Below is a small trained network, with its code and all its weights. Each question gives an input and a class and asks what happens when units are switched off, that is, made to give their printed mean instead of their output.

import numpy as np


def w(rows, s, z=0):
    codes = np.array(rows[::2]) - 128.0
    scale = np.full(codes.shape[1], s)
    scale[-1] = z or s
    return codes * scale


def norm(h):
    return h / np.sqrt((h * h).mean(-1, keepdims=True) + 1e-5)


def f(y):
    return y / 2 * (1 + np.tanh(0.7978845608 * (y + 0.044715 * y**3)))


def log_softmax(a):
    a = a - a.max(-1, keepdims=True)
    return a - np.log(np.exp(a).sum(-1, keepdims=True))


def net(x, mask):
    res = np.array(x, float).reshape(1, 3) / 4 @ E
    u = 0
    for l in range(3):
        y = f(norm(res) @ A[l][:, :-1].T + A[l][:, -1])
        res = res + np.where(mask[u : u + 3], y, B[l][:, -1]) @ B[l][:, :-1]
        u += 3
    return log_softmax(norm(res)[-1] @ U[:, :-1].T + U[:, -1])


A, B = {}, {}
E = w([
[18,80,236,179,19,95,112,127,75,7],'x0',
[59,88,170,119,88,165,254,163,78,205],'x1',
[111,64,176,165,205,125,185,47,63,124],'x2',
],0.0092)
A[0] = w([
[253,49,102,161,183,155,57,142,32,92,6],'L0N1',
[99,113,173,72,85,197,75,233,124,157,168],'L0N2',
[150,194,165,138,19,147,59,196,99,65,17],'L0N3',
],0.0068,0.0016)
B[0] = w([
[94,121,116,186,138,112,138,90,213,143,179],'L0N1',
[192,167,71,144,10,114,235,116,227,184,204],'L0N2',
[170,127,158,147,72,104,128,139,80,219,254],'L0N3',
],0.011,0.0048)
A[1] = w([
[114,157,52,129,152,104,92,136,104,91,169],'L1N1',
[230,138,115,104,173,204,147,174,198,153,203],'L1N2',
[72,78,79,174,175,103,2,82,131,131,2],'L1N3',
],0.0058,0.0014)
B[1] = w([
[135,208,50,102,111,153,101,130,81,178,132],'L1N1',
[81,144,247,167,139,50,57,114,88,83,252],'L1N2',
[194,101,56,150,86,153,167,189,109,179,172],'L1N3',
],0.013,0.0048)
A[2] = w([
[75,76,146,144,159,190,114,149,52,155,251],'L2N1',
[167,30,91,157,164,151,98,44,205,101,7],'L2N2',
[88,124,2,152,123,116,37,128,175,67,191],'L2N3',
],0.0076,0.0016)
B[2] = w([
[126,210,190,125,127,166,71,79,90,143,255],'L2N1',
[134,107,72,166,67,7,197,60,153,231,199],'L2N2',
[107,162,152,103,152,143,174,170,48,135,228],'L2N3',
],0.011,0.0034)
U = w([
[150,92,87,178,14,26,254,96,245,178,5],'0',
[95,120,231,97,203,129,95,40,83,80,251],'1',
],0.005,0.0015)

Each question gives the input, the list of numbers given to net, and the class t.
The units are the neurons (one row each of A and B). Each row of codes is followed by its name. A weight is (code - 128) times the scale printed after its matrix; where a second scale follows, it is the last column's (A, B and U).
mask holds one flag per neuron, layer by layer. A switched-off neuron (its flag False) gives its mean, the last column of its row in B, instead of its output. The means were averaged over made-up inputs and are rounded, as every weight is.
A unit's drop is (log p(t) with every unit on - log p(t) with that unit switched off) / (log p(t) with every unit on - log p(t) with every unit switched off).
The circuit of an input: a set's keep is (log p(t) with only the set's units on - log p(t) with every unit switched off) / (log p(t) with every unit on - log p(t) with every unit switched off). Starting from all 9 units, units are removed one at a time, each time the one whose removal leaves the highest keep (on an exact tie, the one counted first), for as long as the keep stays at least 0.8.
units of the circuit, in order: the units of the circuit, biggest drop first
unit that matters most: the unit with the biggest drop
k most important neurons: the k neurons with the biggest drops, biggest first
k most important neurons of layer l: the k neurons of layer l with the biggest drops, biggest first
drop of u: that unit's drop, to one decimal
input [2,-2,2], class 0: unit that matters most => L1N2
input [-8,-5,-6], class 1: units of the circuit, in order => L1N2; L0N2
input [-7,-2,-8], class 1: units of the circuit, in order => L1N2; L2N2
input [2,-1,8], class 0: units of the circuit, in order => L2N2; L1N2
input [-2,-1,7], class 0: units of the circuit, in order => L2N2; L0N1
input [-4,-8,3], class 0: 4 most important neurons => L0N1; L2N2; L1N3; L2N1
input [-2,-7,2], class 0: 3 most important neurons => L0N1; L2N2; L1N3
input [-4,-4,6], class 0: 2 most important neurons => L0N1; L2N2
input [-3,-5,-3], class 1: 3 most important neurons => L1N2; L2N3; L2N2
input [-6,3,-5], class 1: 2 most important neurons of layer 0 => L0N3; L0N1
input [-6,-8,7], class 0: 3 most important neurons => L2N2; L0N1; L1N3
input [-2,-6,-5], class 1: drop of L2N2 => 0.2
input [-6,1,2], class 1: drop of L1N2 => 0.3
input [-5,-2,0], class 1: units of the circuit, in order => L1N2
input [-6,0,-4], class 1: drop of L1N2 => 0.2
